What each symbol does to the objects:
si: j122->j928, j731->j125, j216->j529, j811->j341, j777->j576, j607->j635, j682->j983, j510->j975, j576->j607, j561->j487, j165->j202, j262->j984, j958->j777, j213->j333, j828->j216, j719->j969, j487->j762, j181->j873, j202->j138, j889->j291, j73->j262, j138->j902, j339->j958, j318->j242, j376->j682, j928->j318, j899->j731, j450->j13, j278->j606, j635->j926, j664->j899, j109->j88, j850->j122, j88->j704, j926->j814, j307->j251, j704->j775, j242->j182, j352->j181, j291->j591, j868->j664, j139->j941, j126->j376, j251->j255, j543->j950, j182->j586, j333->j828, j762->j784, j244->j298, j591->j868, j529->j881, j75->j165, j346->j180, j341->j139, j784->j833, j255->j561, j833->j450, j775->j820, j813->j14, j975->j766, j180->j267, j125->j73, j14->j109, j488->j702, j952->j244, j606->j488, j969->j403, j702->j744, j820->j811, j744->j352, j766->j307, j941->j543, j13->j75, j984->j813, j267->j126, j986->j719, j814->j278, j298->j339, j586->j889, j881->j952, j950->j876, j403->j346, j876->j986, j983->j850, j873->j510, j902->j213
fo: j122->j487, j731->j333, j216->j180, j811->j607, j777->j928, j607->j242, j682->j251, j510->j262, j576->j318, j561->j704, j165->j950, j262->j529, j958->j122, j213->j969, j828->j346, j719->j744, j487->j775, j181->j125, j202->j876, j889->j75, j73->j216, j138->j986, j339->j850, j318->j784, j376->j307, j928->j762, j899->j213, j450->j139, j278->j291, j635->j182, j664->j902, j109->j298, j850->j561, j88->j339, j926->j586, j307->j14, j704->j958, j242->j833, j352->j731, j291->j165, j868->j138, j139->j926, j126->j766, j251->j109, j543->j278, j182->j450, j333->j403, j762->j820, j244->j682, j591->j202, j529->j267, j75->j543, j346->j873, j341->j635, j784->j811, j255->j88, j833->j341, j775->j777, j813->j952, j975->j984, j180->j510, j125->j828, j14->j244, j488->j868, j952->j376, j606->j591, j969->j352, j702->j664, j820->j576, j744->j899, j766->j813, j941->j814, j13->j941, j984->j881, j267->j975, j986->j702, j814->j889, j298->j983, j586->j13, j881->j126, j950->j606, j403->j181, j876->j488, j983->j255, j873->j73, j902->j719
ze: j122->j762, j731->j828, j216->j267, j811->j635, j777->j318, j607->j182, j682->j255, j510->j984, j576->j242, j561->j775, j165->j876, j262->j881, j958->j928, j213->j403, j828->j180, j719->j352, j487->j820, j181->j73, j202->j986, j889->j165, j73->j529, j138->j719, j339->j122, j318->j833, j376->j251, j928->j784, j899->j333, j450->j941, j278->j591, j635->j586, j664->j213, j109->j339, j850->j487, j88->j958, j926->j889, j307->j109, j704->j777, j242->j450, j352->j125, j291->j202, j868->j902, j139->j814, j126->j307, j251->j88, j543->j606, j182->j13, j333->j346, j762->j811, j244->j983, j591->j138, j529->j126, j75->j950, j346->j510, j341->j926, j784->j341, j255->j704, j833->j139, j775->j576, j813->j244, j975->j813, j180->j975, j125->j216, j14->j298, j488->j664, j952->j682, j606->j868, j969->j181, j702->j899, j820->j607, j744->j731, j766->j14, j941->j278, j13->j543, j984->j952, j267->j766, j986->j744, j814->j291, j298->j850, j586->j75, j881->j376, j950->j488, j403->j873, j876->j702, j983->j561, j873->j262, j902->j969
ra: j122->j784, j731->j216, j216->j126, j811->j926, j777->j242, j607->j586, j682->j561, j510->j813, j576->j182, j561->j820, j165->j986, j262->j952, j958->j318, j213->j346, j828->j267, j719->j181, j487->j811, j181->j262, j202->j719, j889->j202, j73->j881, j138->j969, j339->j928, j318->j450, j376->j255, j928->j833, j899->j828, j450->j543, j278->j868, j635->j889, j664->j333, j109->j958, j850->j762, j88->j777, j926->j291, j307->j88, j704->j576, j242->j13, j352->j73, j291->j138, j868->j213, j139->j278, j126->j251, j251->j704, j543->j488, j182->j75, j333->j180, j762->j341, j244->j850, j591->j902, j529->j376, j75->j876, j346->j975, j341->j814, j784->j139, j255->j775, j833->j941, j775->j607, j813->j298, j975->j14, j180->j766, j125->j529, j14->j339, j488->j899, j952->j983, j606->j664, j969->j873, j702->j731, j820->j635, j744->j125, j766->j109, j941->j606, j13->j950, j984->j244, j267->j307, j986->j352, j814->j591, j298->j122, j586->j165, j881->j682, j950->j702, j403->j510, j876->j744, j983->j487, j873->j984, j902->j403
su: j122->j255, j731->j902, j216->j403, j811->j777, j777->j850, j607->j928, j682->j766, j510->j125, j576->j122, j561->j109, j165->j941, j262->j828, j958->j983, j213->j986, j828->j969, j719->j488, j487->j88, j181->j899, j202->j543, j889->j450, j73->j333, j138->j950, j339->j682, j318->j487, j376->j975, j928->j561, j899->j138, j450->j811, j278->j586, j635->j318, j664->j202, j109->j952, j850->j251, j88->j244, j926->j242, j307->j984, j704->j298, j242->j762, j352->j664, j291->j13, j868->j165, j139->j607, j126->j510, j251->j813, j543->j926, j182->j784, j333->j719, j762->j704, j244->j126, j591->j75, j529->j346, j75->j139, j346->j352, j341->j576, j784->j775, j255->j14, j833->j820, j775->j339, j813->j529, j975->j73, j180->j181, j125->j213, j14->j881, j488->j291, j952->j267, j606->j889, j969->j702, j702->j591, j820->j958, j744->j868, j766->j262, j941->j635, j13->j341, j984->j216, j267->j873, j986->j606, j814->j182, j298->j376, j586->j833, j881->j180, j950->j814, j403->j744, j876->j278, j983->j307, j873->j731, j902->j876

The rows follow the links: the fewer symbols apart two objects are, the more alike their rows tend to be.

Each row is also shifted at random along 9 hidden directions that mean nothing.

Some objects, each with a row of numbers:
j606
[-52,-17,51,65,-49,-5,94,-10,-18,7,82,-19,-50,52,57,-38,-45,-46,23,66,-64,20,60,48,-18,87,-20,-21,-59,-32,-45,80,-14,42,82,24,2,52,67,35,-41,-14,16,-47,-51,-71,-45,-34,-76,25,1,-56,97,32,2,-31,44,38,-37,-15,49,-65,-23,-28,-15,-46]
j868
[-8,-21,7,93,-51,-50,-45,-46,-42,-105,49,-85,-105,78,-27,49,-21,43,76,89,84,17,24,43,64,110,90,-152,-87,1,9,3,98,63,-26,-104,245,3,67,-41,57,-37,-90,-13,-105,126,-27,-93,-54,-200,-9,-55,119,75,28,-58,-17,44,-103,60,15,-95,60,15,201,-96]
j820
[-11,20,-3,-83,-12,96,-16,-62,-5,29,-23,-122,-2,-45,73,-61,-13,262,63,-63,-72,-90,17,45,-71,-201,-80,125,96,35,-71,41,19,46,-82,-110,-13,45,-71,141,-52,-15,-35,-71,55,-191,-74,66,-25,-139,-17,73,-50,-99,-71,54,38,-49,-2,-16,7,75,-59,-84,-3,118]
j561
[54,3,-13,-72,1,35,-9,-16,73,176,-65,65,48,-115,17,121,44,-122,-36,-68,-29,-20,26,3,-75,49,46,20,71,66,-67,-11,41,-56,-47,-74,82,58,-55,-47,8,-51,-14,39,125,183,12,172,79,-27,-3,76,-92,93,-101,-2,67,-59,21,-68,4,103,-34,114,-63,94]
j255
[43,-24,-6,-54,9,-60,-91,3,-59,14,-35,-103,7,-15,74,23,4,-11,-104,-103,77,52,-66,-61,106,37,83,48,100,-67,50,-34,45,-13,-92,107,23,-28,-104,-77,-3,-88,-40,50,87,-3,44,-83,37,46,63,83,-72,-20,52,-49,-119,-67,5,15,-15,99,123,125,192,63]
j876
[-18,-24,23,47,-34,-32,-16,5,-32,-99,87,59,-82,80,-96,-30,-16,-18,-6,85,94,-37,42,44,26,4,-6,-96,-80,-22,16,24,-26,61,60,82,43,-45,62,-57,-7,13,11,-43,-69,107,-32,-99,-91,-104,-59,-69,129,72,14,-53,-2,7,-74,72,37,-85,46,-69,50,-93]
j928
[-3,36,-12,-92,1,199,8,-48,-173,-93,17,-80,-122,8,-92,-141,-33,93,-62,-69,114,-132,55,39,186,47,109,218,174,13,88,-3,123,23,28,51,-37,-93,-113,152,26,20,80,-9,7,-279,-40,-46,-64,-115,43,47,-49,49,-15,-2,-92,-111,-95,13,100,62,-157,-50,130,104]
j125
[-48,-4,-70,72,35,-35,64,253,-173,-49,-69,74,29,96,-61,-80,-16,-32,33,33,-29,169,-47,-82,106,0,81,81,-55,-9,113,-46,46,-40,2,0,96,-44,59,-53,-57,56,-28,71,-101,90,50,-68,79,0,71,-58,-30,53,-60,-50,48,41,-21,55,13,-71,-23,110,74,-90]
j784
[-13,15,75,-44,-13,102,5,42,-107,-9,43,-77,-15,-101,83,0,-74,172,153,-133,-148,72,-21,20,-113,6,-164,55,105,-31,-101,104,-29,107,-111,63,-268,117,-55,186,-75,-61,-197,-86,-6,123,-58,-116,-74,62,-86,109,-47,-56,61,-49,-126,39,5,95,-1,43,115,40,-34,99]
j122
[39,44,7,-88,56,68,-226,-394,-75,-199,29,96,-88,-131,-132,15,49,-118,61,-140,125,-194,-6,31,75,-81,49,-112,132,31,41,-61,169,95,-184,-6,-212,43,-52,-66,97,-41,-129,-13,-31,167,10,-89,-39,72,157,70,-36,18,172,0,-211,-22,-30,181,-72,96,85,-34,48,57]
j828
[-48,-32,26,56,16,3,176,101,70,53,-21,30,-15,18,52,-47,15,-158,17,116,-39,9,-6,-102,52,264,-33,-52,-69,-55,-57,-50,-103,-114,201,65,77,-101,50,62,-27,-27,158,87,-12,-184,79,-26,26,79,-35,-76,0,47,94,-27,48,9,72,-91,-2,-103,-82,-106,-111,-45]
j341
[21,-35,55,-25,-88,-122,-47,5,119,125,70,-58,18,-46,170,85,-41,-56,-5,-61,-29,64,30,72,-85,7,16,-67,43,-50,-44,115,-28,64,-78,-36,124,129,-39,-98,-20,-120,-17,-68,125,-36,-53,40,-60,115,77,72,54,-93,9,-9,-9,-38,-28,-40,1,82,93,51,40,52]
j180
[13,-20,7,52,60,-60,21,-67,92,34,-64,66,46,-15,96,58,64,-168,-5,31,-40,15,-43,-119,5,-19,53,-55,-63,25,-44,-83,45,-85,15,-32,23,22,62,-48,-24,-42,40,82,-36,-50,70,6,108,133,108,-42,-52,-46,59,-13,20,44,96,2,-77,-29,13,41,-81,-43]
j138
[7,-11,17,85,-12,-69,49,111,-8,2,37,15,32,116,58,28,-38,5,-76,47,-28,140,5,12,-14,-90,52,92,-102,18,50,65,26,25,37,48,-41,49,87,14,-40,56,19,-41,-86,-29,-43,-48,-15,75,30,-70,72,-66,-73,-30,13,74,-33,15,38,-63,13,135,-11,-79]
j607
[-1,-16,17,-81,-31,67,-8,114,48,-32,54,150,-45,-56,-34,-106,-31,-61,89,-46,53,-84,75,34,-6,-75,-12,19,98,5,-23,62,-55,83,-19,28,74,-7,-62,35,-42,-79,140,-70,54,-163,-56,-49,-109,41,37,43,33,-74,6,-4,-56,-106,-54,59,48,34,-95,-150,-143,70]
j899
[-16,22,-31,53,14,-117,-35,61,110,-67,20,192,84,33,-155,15,16,-51,46,68,-1,23,-25,24,-130,-120,-133,-173,-145,4,49,-3,-155,21,6,3,-100,-14,87,-133,52,109,15,-13,-40,240,19,44,3,88,-86,-72,86,-35,12,67,27,82,55,31,-58,-82,40,-97,-186,-110]
j941
[16,7,67,9,-82,-48,-6,-159,171,-29,121,-187,-59,-23,107,56,-52,107,93,41,12,-60,42,121,-66,161,-83,-175,-10,-55,-69,94,-71,87,28,-77,0,62,-3,82,94,-38,7,-98,42,-183,-63,1,-132,37,-65,6,123,-121,138,87,-68,36,-18,-85,-9,-30,21,-143,-2,15]
j984
[21,4,-80,-8,64,-87,-64,-43,110,5,-99,100,88,14,-21,0,84,-116,-91,15,64,-45,-37,-66,47,-156,96,2,-20,41,99,-108,28,-87,-15,-65,96,-59,6,-141,50,31,140,97,35,-140,70,105,115,97,139,-33,-58,-88,-11,80,44,-29,79,-43,-65,37,-64,-19,-49,-19]
j958
[56,10,-31,-106,-2,3,-52,90,54,36,-18,135,45,-59,-116,-8,10,-92,-101,-84,101,-38,12,26,10,-51,19,62,93,11,76,-10,-58,-15,-23,84,-19,-59,-107,-74,48,6,114,9,132,32,13,68,10,60,-24,64,-45,8,-48,41,-41,-104,1,-25,16,108,-53,-8,-88,84]
j635
[46,-10,78,-30,-51,197,61,-158,6,43,74,-67,-151,-61,44,51,-21,-8,20,2,22,-145,121,57,-1,147,51,34,77,87,-159,66,118,45,81,-16,28,57,-18,210,-12,-86,23,-68,-10,-100,-76,-16,-101,-154,-59,15,16,84,0,-78,-11,-45,-83,-14,88,1,-106,-24,-30,69]
j126
[12,21,-59,0,59,5,89,68,79,45,-124,-27,71,-16,106,-5,43,-66,57,-4,-64,62,-37,-84,79,58,131,82,37,44,33,-77,84,-97,15,-180,171,-7,5,55,23,-5,118,109,9,-310,78,107,121,142,178,7,-123,-118,26,81,39,2,70,-106,-31,28,-165,54,-38,28]
j213
[-30,46,15,116,17,89,183,175,-19,-77,-8,23,-27,-29,-13,36,-43,-29,306,47,-140,162,3,-15,-16,347,-23,-84,-45,27,-37,18,37,11,50,-162,-6,58,115,224,57,35,-59,40,-156,63,31,-54,-14,133,-31,-36,-11,-7,129,6,-60,141,9,7,-8,-160,-101,20,-155,-58]
j731
[-64,-1,-5,75,-5,-177,11,65,-35,-47,50,93,52,83,-98,-65,0,-224,-137,58,41,97,-41,-4,84,146,-24,-88,-108,-152,165,-28,-134,-32,95,197,-118,-87,36,-223,35,70,60,47,-2,78,84,-62,-3,253,52,-77,89,69,92,12,-24,49,26,-28,-18,-49,93,-5,46,-118]
j813
[-13,15,-55,-31,75,28,-34,-81,7,-129,-74,4,-21,-35,-82,-83,59,-17,60,-1,86,-115,-34,-78,147,29,39,-46,60,-22,66,-139,27,-58,-14,-55,89,-124,-31,-12,77,-18,67,90,-3,-174,85,-18,52,-7,94,1,-70,-33,121,57,-56,-53,44,21,-47,7,-75,-141,33,22]
j682
[-11,-26,-68,-49,41,-27,13,223,20,106,-127,60,99,-36,45,-55,13,-4,10,-60,-60,77,-39,-90,-4,-125,21,104,57,9,13,-47,-37,-75,-63,-57,177,-21,-59,-64,-81,-38,67,58,97,-76,36,79,107,11,68,51,-108,-69,-97,9,90,-81,44,-33,-13,83,-45,31,-39,57]
j262
[39,-11,-25,39,62,67,90,88,35,31,-116,51,-16,-56,-11,89,44,-112,133,41,-13,37,-18,-111,39,243,81,-76,-24,82,-66,-98,72,-99,49,-124,174,-33,47,88,31,-31,2,122,-50,121,96,25,103,-55,-41,-8,-86,95,41,-49,12,31,36,-10,-23,-56,-82,55,-85,-14]
j73
[-7,-34,-48,29,47,-75,-58,-27,31,-47,-61,-35,12,74,-1,-12,45,88,-57,76,72,-58,-73,-108,59,-135,-8,-55,-90,-19,4,-112,-32,-58,24,25,110,-115,36,-72,-18,-11,24,62,-22,-41,59,-53,73,-151,-43,-49,1,-38,10,-16,36,-16,42,32,-57,-45,74,-72,86,-68]
j529
[34,2,-3,3,62,140,106,61,45,-60,-48,33,-104,-17,-117,-16,28,-84,8,80,142,-104,-15,-123,160,321,29,-48,22,20,-30,-128,-24,-112,194,112,0,-213,-4,183,76,-4,178,118,-38,-104,104,-76,16,-57,-158,-48,-54,93,136,-30,-96,-37,41,-35,16,-96,-133,-108,-110,-6]
j13
[26,32,52,23,-61,-37,-36,98,-53,10,80,-38,45,-26,-4,115,-81,67,45,-75,-87,190,0,116,-137,57,-78,-23,-7,-19,26,151,-32,120,-94,16,-223,152,7,14,28,51,-188,-97,-20,320,-64,-22,-77,133,-86,62,56,-23,-1,-4,-77,101,-40,30,14,4,138,183,-3,-8]

Where do the symbols, taken in turn from left to right, take each start?
Answers are names.
[-27,11,32,73,77,80,82,-75,-106,4,-58,16,-10,-16,63,37,43,-45,48,12,-123,58,-50,-131,-23,56,-50,17,-64,29,-96,-69,68,-65,45,59,-232,33,96,123,-82,5,-128,60,-133,154,47,-104,77,47,-17,-37,-83,72,74,-109,-4,116,77,78,-50,-74,80,94,-55,-50]
si si ze ra ze => j850
[-40,2,-33,-4,-51,-78,-73,4,-28,-84,79,6,-4,107,-125,-104,-24,150,-68,57,79,-61,46,118,-19,-236,-55,-3,-73,-29,95,62,-80,87,-19,28,33,-45,9,-140,2,102,32,-107,-15,-6,-83,13,-81,-149,-43,-46,145,-19,-113,52,67,-11,-73,25,41,-17,0,-134,60,-62]
fo ze ze fo ra => j731
[-27,-2,-37,-27,43,-104,-105,55,-50,-103,-42,113,28,-77,-86,-63,29,-172,99,-83,44,40,-76,-88,101,70,-2,-131,78,-117,107,-85,-53,-6,-129,47,35,-56,-72,-203,33,-75,-33,98,64,125,106,-98,39,200,145,71,-55,-15,167,-5,-134,-45,39,90,-84,58,106,-50,67,21]
ra si fo ze ze ze => j635
[34,4,-20,29,50,7,63,20,73,115,-108,53,83,-38,49,97,54,-111,-13,15,-81,61,-41,-93,-28,76,45,9,-34,57,-41,-81,37,-127,30,-66,10,20,39,23,3,13,22,103,-1,48,82,98,134,90,13,-14,-105,13,-18,10,64,45,88,-76,-53,-17,-44,111,-113,-4]
si ra ra fo fo ze ra => j341
[40,29,-46,-97,12,41,-89,9,-91,-29,-28,-71,21,5,-60,-24,-15,164,-91,-107,64,-12,-20,44,56,-155,48,165,118,20,95,8,59,19,-95,15,-51,-22,-97,7,18,45,-26,-22,52,-38,-31,16,13,-65,5,80,-66,-30,-86,39,-59,-63,-34,13,24,112,-4,76,113,89]
si fo si ze su => j318
[-28,10,-76,-47,75,-18,-109,-116,7,-31,-115,164,36,-77,-118,-42,93,-96,93,-21,20,-113,-33,-50,3,-151,24,-112,31,44,26,-130,54,-43,-120,-186,174,-26,-13,-201,22,-17,-38,82,24,138,57,105,112,-70,139,27,-83,63,-17,47,86,-51,34,49,-88,62,-33,-99,-12,13]
su su su ra ra ze ze fo => j983
[45,20,0,6,-46,-47,-107,39,-121,-23,46,60,30,25,-17,78,-50,-30,-39,-107,0,146,36,113,-17,-170,144,113,35,61,122,108,168,137,-185,-48,-29,162,-3,-106,-4,23,-141,-83,-37,218,-96,-24,-40,85,153,38,30,-23,-121,-33,-46,32,-114,102,42,71,65,277,105,0]
ra si si ze fo fo ra => j181
[-34,-4,-10,78,50,76,119,112,-16,15,-95,140,-10,-64,-4,28,44,-135,263,53,-132,77,4,-108,-41,147,1,-113,-59,78,-111,-64,63,-57,17,-184,168,47,121,62,-41,-38,-74,96,-115,203,64,13,92,-19,25,-38,-72,100,19,-73,77,77,38,45,-43,-92,-69,18,-145,-52]
ze su si ra si fo ra ze => j704
[-6,-37,-20,59,38,-21,6,23,14,-66,-60,-23,-44,31,16,9,36,-36,61,63,89,4,-39,-121,128,129,85,-98,-35,-8,-10,-111,55,-53,43,-35,212,-100,27,-10,29,-64,34,108,-51,-61,83,-77,61,-65,18,-46,-19,10,102,-44,-32,-5,24,25,-32,-69,1,-34,80,-51]
su ra si ze fo fo fo => j307
[30,-27,12,-92,49,41,-20,-64,14,91,-40,50,20,-43,40,-28,47,-106,-187,-54,23,-87,-9,-73,27,-121,25,139,79,11,-25,-45,8,-75,24,165,-114,-44,-78,-14,-75,-50,109,32,85,-121,25,11,46,57,44,34,-92,6,-34,-40,-10,-91,53,-9,-5,94,3,19,-42,73]
si ze su su su fo ra => j109
[50,-36,-15,-80,14,-74,-74,61,73,93,-31,-11,73,-1,61,14,8,-1,-181,-72,71,0,-53,-44,13,-141,8,108,68,-34,40,-17,-70,-56,-26,138,-18,-52,-101,-85,-35,-39,104,15,154,-108,24,22,38,67,-4,56,-53,-95,-42,7,-25,-91,45,-44,-24,121,62,39,19,76]
fo fo ze su ze ra fo su => j775
[32,1,57,6,-88,-122,-49,-41,93,108,90,-114,74,1,93,126,-50,66,-94,-29,-45,89,-1,134,-159,-11,-70,-44,-31,-41,-9,131,-75,69,-48,26,-117,136,-15,-65,25,9,-97,-95,81,128,-70,74,-67,88,-68,25,90,-56,-33,39,7,50,-19,-69,9,41,141,103,34,5]
su si si su su si => j607
[-53,-7,26,36,-55,17,53,-86,-78,-40,94,-105,-80,112,25,-92,-37,62,-96,78,24,-61,67,83,69,-26,35,72,-43,-26,22,61,45,45,97,41,29,-15,28,24,-22,39,51,-68,-59,-224,-72,-19,-85,-106,39,-68,103,21,-53,-4,64,-4,-78,-27,86,-38,-58,-61,122,-46]
ra fo ra su ze si => j403
[4,9,18,62,8,29,49,48,-19,-75,57,8,-21,110,-57,13,-26,116,-82,86,38,11,-5,-2,-14,-96,-37,81,-103,39,20,35,-28,29,111,141,-213,-50,75,127,-17,109,48,-47,-123,-23,-26,-98,-53,-33,-143,-86,62,-41,-28,-20,-35,70,-9,36,31,-108,-6,11,-77,-97]
ra ze ze si si ra ra su => j298
[10,9,-26,83,2,-100,-52,39,3,-118,31,21,26,101,-38,30,-10,36,-13,61,44,81,-24,31,22,-100,34,-30,-105,4,104,15,21,51,-24,-22,-17,3,74,-66,43,85,-7,-18,-101,35,-19,-59,-12,58,40,-70,78,-94,12,25,-39,77,-26,49,-10,-69,42,55,38,-118]
su fo ze ra ze fo => j873
[17,-21,28,-47,-64,18,-70,98,-53,-44,82,71,-75,-27,-126,-21,-58,-27,19,-52,114,-26,45,61,16,72,-4,-58,82,-22,15,54,-45,93,-39,116,67,-43,-83,-62,16,-69,-20,-59,63,203,-29,-94,-114,-88,-89,48,71,95,7,-68,-89,-86,-97,87,68,43,54,-39,52,40]
ra si fo si fo su => j75
[4,-4,5,66,-10,-108,9,-19,56,-74,72,-69,0,127,-9,-21,-8,24,-150,103,106,-7,-14,28,73,21,3,-13,-104,-66,100,-3,-78,-9,136,130,-99,-97,39,-20,59,86,126,-19,-31,-196,16,-62,-52,71,-44,-97,105,-73,62,50,-40,41,12,-56,13,-78,11,-52,34,-99]
ze ze fo ra ze => j766
